Here is a tiny trained network, its code and every weight. The questions are about switching its units off for an input and a class, where a switched-off unit gives its printed mean instead of its output.

import numpy as np


def w(rows, s, z=0):
    codes = np.array(rows[::2]) - 128.0
    scale = np.full(codes.shape[1], s)
    scale[-1] = z or s
    return codes * scale


def norm(h):
    return h / np.sqrt((h * h).mean(-1, keepdims=True) + 1e-5)


def f(y):
    return np.maximum(y, 0)


def log_softmax(a):
    a = a - a.max(-1, keepdims=True)
    return a - np.log(np.exp(a).sum(-1, keepdims=True))


def net(x, mask):
    res = np.array(x, float).reshape(1, 6) / 4 @ E
    u = 0
    for l in range(2):
        y = f(norm(res) @ A[l][:, :-1].T + A[l][:, -1])
        res = res + np.where(mask[u : u + 7], y, B[l][:, -1]) @ B[l][:, :-1]
        u += 7
    return log_softmax(norm(res)[-1] @ U[:, :-1].T + U[:, -1])


A, B = {}, {}
E = w([
[92,128,173,156,54,174,138,167],'x0',
[129,146,180,124,127,143,101,80],'x1',
[125,108,115,154,149,133,70,140],'x2',
[163,101,60,203,73,193,155,40],'x3',
[113,194,122,152,89,58,116,137],'x4',
[254,95,137,83,68,106,95,142],'x5',
],0.012)
A[0] = w([
[136,168,184,110,147,159,74,47,36],'0.n1',
[112,96,77,162,148,139,5,151,63],'0.n2',
[128,171,82,158,105,65,119,121,95],'0.n3',
[148,136,73,82,180,108,155,79,5],'0.n4',
[140,74,123,96,178,181,161,140,6],'0.n5',
[132,145,118,60,116,114,231,92,54],'0.n6',
[137,108,31,131,140,128,166,213,2],'0.n7',
],0.02,0.0055)
B[0] = w([
[69,36,119,116,76,12,201,87,239],'0.n1',
[203,193,220,175,180,158,237,162,255],'0.n2',
[93,226,106,115,86,133,36,107,250],'0.n3',
[129,47,124,243,177,78,6,200,216],'0.n4',
[89,235,159,80,92,156,5,45,222],'0.n5',
[191,188,213,170,173,183,250,154,229],'0.n6',
[65,24,161,97,59,25,206,32,229],'0.n7',
],0.014,0.0061)
A[1] = w([
[133,29,175,69,204,222,106,70,21],'1.n1',
[9,153,47,166,221,157,156,125,97],'1.n2',
[254,111,75,67,87,105,100,156,167],'1.n3',
[179,114,5,170,125,188,161,60,54],'1.n4',
[64,99,153,109,24,234,149,192,5],'1.n5',
[113,163,87,11,182,101,143,242,85],'1.n6',
[94,85,188,17,215,115,111,175,98],'1.n7',
],0.015,0.0024)
B[1] = w([
[92,246,121,96,72,73,140,206,201],'1.n1',
[211,67,144,6,109,159,138,157,245],'1.n2',
[97,90,148,20,172,169,158,154,216],'1.n3',
[89,127,77,208,117,192,104,94,209],'1.n4',
[150,107,124,152,215,35,60,153,223],'1.n5',
[115,115,86,209,124,170,103,61,199],'1.n6',
[138,112,64,192,88,180,138,91,255],'1.n7',
],0.017,0.006)
U = w([
[64,47,153,132,67,10,204,64,146],'0',
[102,237,151,92,90,121,39,118,163],'1',
[146,96,70,221,117,215,109,69,162],'2',
[196,163,227,192,191,148,225,169,174],'3',
[177,56,150,175,215,51,26,196,75],'4',
[192,58,144,12,140,182,148,139,174],'5',
[108,141,62,108,163,93,187,149,2],'6',
],0.013,0.005)

Each question gives the input, the list of numbers given to net, and the class t.
The units are the neurons (one row each of A and B). Each row of codes is followed by its name. A weight is (code - 128) times the scale printed after its matrix; where a second scale follows, it is the last column's (A, B and U).
mask holds one flag per neuron, layer by layer. A switched-off neuron (its flag False) gives its mean, the last column of its row in B, instead of its output. The means were averaged over made-up inputs and are rounded, as every weight is.
A unit's drop is (log p(t) with every unit on - log p(t) with that unit switched off) / (log p(t) with every unit on - log p(t) with every unit switched off).
The circuit of an input: a set's keep is (log p(t) with only the set's units on - log p(t) with every unit switched off) / (log p(t) with every unit on - log p(t) with every unit switched off). Starting from the 12 units with the biggest drops (on a tie, the unit counted first), units are removed one at a time, each time the one whose removal leaves the highest keep (on an exact tie, the one counted first), for as long as the keep stays at least 0.8.
circuit, biggest first: the units of the circuit, biggest drop first
top k neurons: the k neurons with the biggest drops, biggest first
top k neurons in layer l: the k neurons of layer l with the biggest drops, biggest first
input [-4,-8,-4,-5,-5,-6], class 0: circuit, biggest first	[0.n7]
input [-4,6,-8,5,1,-3], class 3: top 2 neurons	[0.n6, 0.n7]
input [-6,3,-8,-8,5,2], class 2: circuit, biggest first	[1.n6, 1.n7]
input [8,2,-6,-6,2,3], class 4: circuit, biggest first	[1.n5, 0.n2]
input [-5,6,8,-8,3,5], class 2: top 2 neurons in layer 0	[0.n6, 0.n7]
input [5,3,8,6,-8,7], class 1: top 2 neurons	[1.n1, 0.n6]
input [-7,-2,8,-6,8,0], class 1: top 3 neurons	[0.n3, 0.n6, 1.n5]
input [8,8,3,8,-5,-5], class 0: top 2 neurons in layer 1	[1.n7, 1.n1]
input [-4,1,-5,6,3,7], class 5: top 4 neurons	[1.n3, 0.n2, 1.n7, 1.n6]
input [-8,7,8,-4,-3,-4], class 3: top 2 neurons	[0.n2, 0.n7]
input [-5,4,2,-5,-4,-6], class 5: top 3 neurons	[1.n2, 0.n7, 1.n4]
input [7,-4,5,3,-5,2], class 4: top 2 neurons	[1.n5, 0.n6]
input [-7,-4,-1,4,5,-8], class 5: top 2 neurons	[1.n2, 1.n5]
input [-3,3,4,5,-5,5], class 1: circuit, biggest first	[1.n1]
input [3,-2,5,2,2,6], class 5: top 3 neurons	[1.n3, 0.n6, 0.n4]
input [4,5,-4,-3,-4,-4], class 0: top 2 neurons	[0.n1, 0.n2]
input [4,-8,8,2,-5,4], class 0: top 2 neurons	[0.n7, 0.n6]
input [3,-5,-3,-1,7,-8], class 5: top 2 neurons	[1.n2, 0.n5]
input [4,-2,-7,2,-8,4], class 1: top 3 neurons	[0.n5, 0.n2, 1.n1]
input [-4,3,-6,7,1,-8], class 5: circuit, biggest first	[1.n2]
input [7,-7,3,3,-8,7], class 1: circuit, biggest first	[0.n5, 1.n1]
input [-4,-1,-5,-2,5,4], class 1: top 2 neurons in layer 1	[1.n5, 1.n2]
input [-1,-4,-7,6,-5,-3], class 3: top 2 neurons in layer 0	[0.n6, 0.n3]
input [-5,-2,2,-6,6,-8], class 5: top 2 neurons in layer 1	[1.n2, 1.n4]
input [-5,4,-8,7,-1,-5], class 3: top 3 neurons in layer 1	[1.n7, 1.n6, 1.n2]
